Below is a small trained network, with its code and all its weights. Each question gives an input and a class and asks what happens when units are switched off, that is, made to give their printed mean instead of their output.

import numpy as np


def w(rows, s, z=0):
    codes = np.array(rows[::2]) - 128.0
    scale = np.full(codes.shape[1], s)
    scale[-1] = z or s
    return codes * scale


def f(y):
    return np.maximum(y, 0)


def log_softmax(a):
    a = a - a.max(-1, keepdims=True)
    return a - np.log(np.exp(a).sum(-1, keepdims=True))


def net(x, mask):
    res = np.array(x, float).reshape(1, 3) / 4 @ E
    y = f(res @ A[0][:, :-1].T + A[0][:, -1])
    res = res + np.where(mask, y, B[0][:, -1]) @ B[0][:, :-1]
    return log_softmax(res[-1] @ U[:, :-1].T + U[:, -1])


A, B = {}, {}
E = w([
[190,205,223],'x0',
[126,5,224],'x1',
[5,164,176],'x2',
],0.012)
A[0] = w([
[84,239,71,71],'N1',
[94,97,171,83],'N2',
[177,163,165,11],'N3',
[137,166,96,30],'N4',
[90,120,89,69],'N5',
[218,169,166,106],'N6',
[109,55,182,50],'N7',
[127,184,67,50],'N8',
[207,56,132,45],'N9',
[17,173,153,96],'N10',
[214,117,80,227],'N11',
[107,180,191,171],'N12',
[111,17,8,2],'N13',
[52,150,172,160],'N14',
[157,165,180,50],'N15',
],0.016,0.0056)
B[0] = w([
[209,99,238,232],'N1',
[245,150,184,185],'N2',
[72,184,166,166],'N3',
[166,179,183,160],'N4',
[74,129,179,164],'N5',
[34,187,121,207],'N6',
[198,208,233,212],'N7',
[157,172,220,191],'N8',
[170,220,84,206],'N9',
[153,214,13,225],'N10',
[160,176,11,232],'N11',
[80,88,82,204],'N12',
[40,225,181,249],'N13',
[147,241,1,214],'N14',
[32,167,166,174],'N15',
],0.0081,0.016)
U = w([
[224,142,189,115],'0',
[157,154,41,100],'1',
[2,146,148,118],'2',
[141,114,92,255],'3',
[92,54,153,116],'4',
[145,50,93,112],'5',
[141,74,129,111],'6',
[109,79,101,108],'7',
],0.017,0.027)

Each question gives the input, the list of numbers given to net, and the class t.
The units are the neurons (one row each of A and B). Each row of codes is followed by its name. A weight is (code - 128) times the scale printed after its matrix; where a second scale follows, it is the last column's (A, B and U).
mask holds one flag per neuron, in row order. A switched-off neuron (its flag False) gives its mean, the last column of its row in B, instead of its output. The means were averaged over made-up inputs and are rounded, as every weight is.
A unit's drop is (log p(t) with every unit on - log p(t) with that unit switched off) / (log p(t) with every unit on - log p(t) with every unit switched off).
The circuit of an input: a set's keep is (log p(t) with only the set's units on - log p(t) with every unit switched off) / (log p(t) with every unit on - log p(t) with every unit switched off). Starting from the 12 units with the biggest drops (on a tie, the unit counted first), units are removed one at a time, each time the one whose removal leaves the highest keep (on an exact tie, the one counted first), for as long as the keep stays at least 0.8.
circuit, biggest first: the units of the circuit, biggest drop first
most important unit: the unit with the biggest drop
top k neurons: the k neurons with the biggest drops, biggest first
drop when u is switched off: that unit's drop, to one decimal
input [-1,-1,3], class 3: most important unit => N11
input [-7,6,-4], class 2: top 2 neurons => (N13 N1)
input [6,1,-6], class 1: top 2 neurons => (N11 N13)
input [4,6,7], class 1: top 2 neurons => (N14 N10)
input [-1,-2,0], class 3: top 2 neurons => (N7 N2)
input [-1,-1,5], class 1: top 2 neurons => (N10 N14)
input [4,-7,-7], class 0: top 2 neurons => (N1 N8)
input [6,5,-2], class 2: top 2 neurons => (N6 N1)
input [-2,-3,3], class 3: top 2 neurons => (N7 N11)
input [7,-6,-3], class 2: top 2 neurons => (N6 N15)
input [4,-7,6], class 0: top 3 neurons => (N1 N8 N11)
input [0,-8,-8], class 0: top 2 neurons => (N1 N8)
input [-4,2,6], class 1: top 2 neurons => (N10 N14)
input [-1,-2,5], class 1: most important unit => N10
input [-4,3,6], class 1: drop when N10 is switched off => 0.1
input [-8,2,-3], class 2: drop when N13 is switched off => 0.9
input [5,0,5], class 1: drop when N10 is switched off => 0.6
input [-5,-7,-6], class 0: drop when N8 is switched off => 0.2
input [6,-5,0], class 2: top 2 neurons => (N6 N15)
input [-4,8,5], class 0: circuit, biggest first => (N7)
